After every row comes roughly how far along a hidden order it lies, from 0 to 30.
[  6.3   2.3 -18.0   5.7  12.7 -11.4   2.4   5.0  -3.1  34.9  14.1 -12.0
  -2.9  -0.3  13.6   5.8   5.3  19.6   5.9  11.5  16.5  -3.6 -24.3  19.7
   4.3   9.6  74.7  23.1] : 4
[ 13.0   0.1   1.2   4.2   0.6  -3.9  19.1 -15.9   0.8  -0.8  10.3  -6.0
   1.8   1.4  -2.8  -1.1  13.0  -1.0  -7.1  -2.6  -6.6  -7.3   5.9  -5.5
   0.8  -4.9 -19.1 -18.3] : 14
[  5.3   5.3 -13.4   5.8  -4.0 -27.6  22.7 -19.2  -0.5   4.6   0.4  -5.0
   4.7  -8.5   7.5  -1.8  12.8 -15.3   0.8  -5.6   7.9  -8.4   8.4  -7.4
  -2.7 -11.8   1.3   9.9] : 11
[ 20.7   2.1  18.3 -14.3 -20.3  -9.8 -25.2  -4.7   2.0 -11.5  -6.9   9.0
   8.1   9.6 -14.2  -1.5  29.5 -17.7   7.5  -3.2 -15.4 -12.3   5.9  -9.9
  -1.2  -1.9 -65.2 -23.5] : 28
[ 27.7  -2.3  11.3  -7.0  -3.4  -2.9 -15.2  -3.8   0.7   7.4   7.6  -3.9
   2.2  11.2  -7.8   1.9  24.6   5.9   2.4   4.9 -12.4 -10.5  -9.8   6.8
   3.1   3.8 -18.2 -13.7] : 22
[ 51.6  -6.5  19.1 -14.8  -3.9 -14.9 -46.5   4.7   2.3  30.3   3.8  -0.5
   4.8  18.8 -12.1   3.8  58.5  13.9  10.7   8.9 -16.0  -9.2 -27.6  24.1
   3.4  16.9  -7.6  -6.1] : 30
[  7.1  -3.1 -16.2  11.4  17.9   0.2  19.5  -3.5  -1.9  31.3  25.2 -12.9
  -4.3   0.0  10.2   6.5  -1.7  20.8  -5.8   7.2  11.5  -6.6 -23.1  22.7
   3.9  11.5  64.6   6.2] : 1
[ 15.6  -8.3 -10.4  13.1  14.9  -2.0  24.6 -13.5  -0.1  24.6  28.2  -5.8
  -2.2   1.6   6.8   4.1  -1.1  11.6 -11.8   2.4   7.9 -11.2 -16.4  16.8
   2.2  13.6  42.9 -14.7] : 4
[ 15.0   3.0  -8.0   4.3  19.2   8.4   0.3   1.6  -2.8  16.1  10.5 -28.5
  -8.2   4.8   6.2   3.9  18.9  33.2  -5.2  14.8   3.9   2.5 -16.4  30.0
   8.9  -6.1  45.9  35.1] : 12
[ -4.5   7.5  15.4   0.5   1.2  32.5  29.8 -16.6   0.9 -63.1  -6.3 -25.6
  -4.1   3.8 -17.7  -5.0   6.7   5.6 -23.2  -6.3 -31.7   0.0  37.1 -16.1
   3.5 -35.6 -99.9 -19.5] : 22
[ 28.2  -6.9 -17.8  12.5   2.3 -35.7  22.0 -23.9   1.7  47.8  26.7   6.3
   7.1  -1.9   8.8   3.7  18.9 -10.3  -2.8  -4.4  13.6 -20.7 -15.7   9.3
  -3.3  16.2  35.4 -15.8] : 5
[ 65.6   5.2   3.2  -9.4  -1.0 -47.5 -30.9 -10.3   2.0  48.8  -5.0 -26.7
   9.7  10.5  -6.7   5.9  99.9   8.4   9.8   9.9  -9.9 -12.7 -22.2  39.3
   3.9  -8.7   8.8  55.9] : 28
[ 10.1  -1.5 -21.1  12.6  13.6 -16.2  19.2  -8.2  -1.5  41.7  22.5  -9.5
  -0.3  -4.0  12.9   6.7   5.1   9.7  -2.1   3.6  17.2 -10.8 -21.0  18.2
   1.0  11.9  68.7  11.4] : 0
[ 19.7   3.3   8.2  -6.4 -10.5 -12.3  -2.0 -12.7   1.8  -0.9   1.4  -3.4
   6.5   6.1  -9.8   0.0  30.1  -8.6   0.5  -4.3 -15.9 -14.5   4.8  -9.0
  -0.4  -5.6 -42.8 -18.6] : 21
[ 12.6  -3.6  -9.6  10.7  -4.5 -29.5  30.3 -24.4   2.1  18.5  16.8   9.6
   6.9  -4.3   4.8  -1.6   4.2 -19.3  -3.4 -10.2   6.8 -14.9   3.1 -12.5
  -4.9   5.3   1.5 -31.6] : 9
[ 25.0  -0.5  -8.1   0.3   8.9 -12.8 -12.6   1.1  -1.6  34.4  11.2 -10.6
  -2.1   5.2   7.9   4.1  26.1  19.3   6.2  13.0  11.5  -3.9 -25.6  26.5
   5.1   7.8  56.8  22.4] : 14

New part:
[ -2.3  -4.8   5.0  -2.1   3.2  -1.9   0.4   1.4  -6.8   1.5   0.7  -1.4
  -1.4 -10.9  -0.7   3.6  -1.9   5.5   2.3   0.1] : 12
[-11.0  -3.4 -13.1  10.7  15.8   1.3  -4.5 -11.7   8.4  -0.8  11.0   2.3
   6.6 -20.3  12.2  -1.1  11.2 -12.5   4.0  -2.5] : 21
[ -5.8 -23.3  -9.2   1.6  -4.1 -15.6  -5.3 -16.3  55.2  -1.8  -3.3  -0.3
  -3.5  11.5  18.3  -6.4   8.4 -22.9  12.5  -4.2] : 23
[ -4.7 -13.9   6.6  -9.4  15.8  -2.1  -0.7  -4.4  19.5  -2.0  -5.7  -7.1
   5.1  -8.5  11.7 -11.0   7.7  -0.2   6.9  -2.1] : 19
[-8.5 -1.4 -7.7  7.4  3.7  6.2 -3.1 -3.9 31.9 -1.8 -6.8 -0.3 -0.3 -9.4
  5.0  2.7 -1.9 -4.4 12.2  0.9] : 12
[ -2.1  -8.8 -10.8   6.8   9.0  -1.8  -3.4 -12.4 -12.0   3.3  13.7  -2.5
   7.4 -49.1  11.3   0.0   9.3 -10.8   6.4  -2.4] : 26
[-8.4  3.6  0.6  1.2  3.3  1.9 -0.8  3.2 14.8 -2.6 -1.9  3.1 -1.1 23.0
  3.2 -2.5  0.4 -4.3 -2.2 -0.7] : 11
[ -3.5 -24.4  -8.0  10.7  -1.2 -17.7  -4.3  -8.6  51.4   2.5   5.3  -0.2
  -1.3  -9.1  20.9  -4.1   7.4 -19.0   3.7  -5.1] : 27
[ -2.3 -15.6  10.0   3.3  16.5  -7.9  -2.9  -5.1  11.8  -5.8   0.8  -4.9
   0.1  20.5  28.2 -11.3   9.6  -5.9  -9.9  -5.6] : 24
[  6.9   7.8 -13.2  22.3  -1.6  -0.5  -0.4  -4.3  31.1  -0.7   0.7   2.8
   6.5  10.2   9.6  -8.9   4.8 -17.9 -15.8  -2.3] : 26
[ -4.7   3.4   8.5 -21.0  -6.7  10.4   0.8  -2.4  -7.7  -5.9  -6.1  -0.7
  -5.2  21.6 -11.5   2.7  -1.2   3.4  13.6   2.7] : 4
[  0.0  -2.3 -17.1  10.2   4.3  -4.5  -8.0   9.0  -8.3  -6.9 -11.4   3.8
  -5.3 -54.9  23.8   1.0   0.6   9.0 -12.1  -2.8] : 17
[ -1.5  14.2  -0.4  10.5   7.3  16.4   0.2  -1.2  14.4  -8.7 -10.4   2.5
   0.8  28.1  -1.5  -5.4   1.7  -1.9   2.1   1.6] : 10
[ -3.8  -7.5  10.2   4.9  -1.3   1.1  -3.6 -12.8  61.3  -1.9   2.7  -4.4
  -2.6  31.1   0.9  -0.7   1.9 -15.2  20.4  -2.1] : 23
[-10.8 -12.4 -10.5  11.4  18.9   2.3  -6.2 -19.0  47.8  -6.8 -14.0  -0.4
  -0.4  -5.1  10.0  -2.1  -3.2  -7.4   5.0   0.1] : 16
[-12.9 -32.5   0.0 -12.2   0.9 -15.5  -5.1 -10.6  34.3   1.3  -1.9  -2.1
  -6.5  -9.8  13.4   1.8   3.2  -8.2  20.5  -2.9] : 15
[ -8.2   8.4  -7.3   5.8  -9.1   8.7   1.7  17.2  63.4   0.3 -17.6  11.4
  -2.1  10.0  -1.3   8.9   6.7  -8.5  50.3   0.1] : 0
[  4.5 -17.1  -7.4  -1.5 -13.6  -2.8  -0.3 -18.5  16.5  -3.2  -6.0   4.6
   2.8  26.0   7.3   5.6   2.4   9.7   9.4  -1.7] : 6
[ -9.1  12.0 -17.3  19.4 -14.5   1.7  -4.9  -4.2  36.0  -5.0  -5.4  13.6
 -10.8  28.6   0.4  13.6  -6.5  -9.4  16.2  -0.7] : 3
[ -5.5 -16.2   7.4 -14.6   9.2  -2.6  -1.1 -10.1  20.0  -2.5  -5.9  -6.8
   6.8  -3.2  10.9  -8.1   6.9   2.2   5.6  -2.2] : 16
[  4.9  11.6  -9.7  19.6  -4.2   5.9  -1.2  -8.1  48.7  -6.8  -5.6   2.3
   6.0  42.5   9.1 -10.4   7.9 -17.9  -5.4  -2.3] : 23
[ -3.9  -2.9  24.3 -10.0 -15.6   2.1   1.5 -17.8  51.2   4.8  18.8  -7.3
  -2.1  85.9 -24.6   1.1  -2.1 -17.0  26.7  -0.6] : 24
[  9.0  -2.4   6.4  34.2  37.9   9.1  -2.0  12.9  -3.3   0.3  -6.2  -2.1
   1.7 -14.1  11.2 -11.1   4.5 -12.0 -14.0   4.5] : 30
[ -1.3  -5.6  11.0   2.0   2.4   5.3  -1.3  -7.9  53.2   1.6   0.4  -3.7
   2.4  -0.9   4.0  -7.8   3.3 -13.4  12.9  -2.9] : 19
[-17.1   3.1 -20.7  18.6  -8.3  22.7  -4.9   3.3  48.6  -0.5 -10.3  -2.6
   0.3  -1.7   8.3   2.3  -1.4 -11.5  41.5   3.6] : 5
[ -1.4   9.6 -11.9   2.2  -2.6   2.7   1.3  -2.0  54.5   1.8 -23.0  15.3
  -2.4 -19.2 -19.6  15.1  -7.4   0.3  22.4   3.5] : 0
[  8.1 -14.6  -2.1  24.0  14.4   6.8  -2.4  -3.1  11.8  -2.7  -9.8   1.8
   3.9  12.5  11.8  -3.0   5.1   0.4  -1.5   1.7] : 21
[  8.0   1.6   3.9   4.6 -13.9  -1.4  -6.3   2.7  18.7   2.4   3.3  -4.1
  -3.2 -52.6  12.0  -4.4  -0.3  -3.1  -7.1  -4.6] : 26
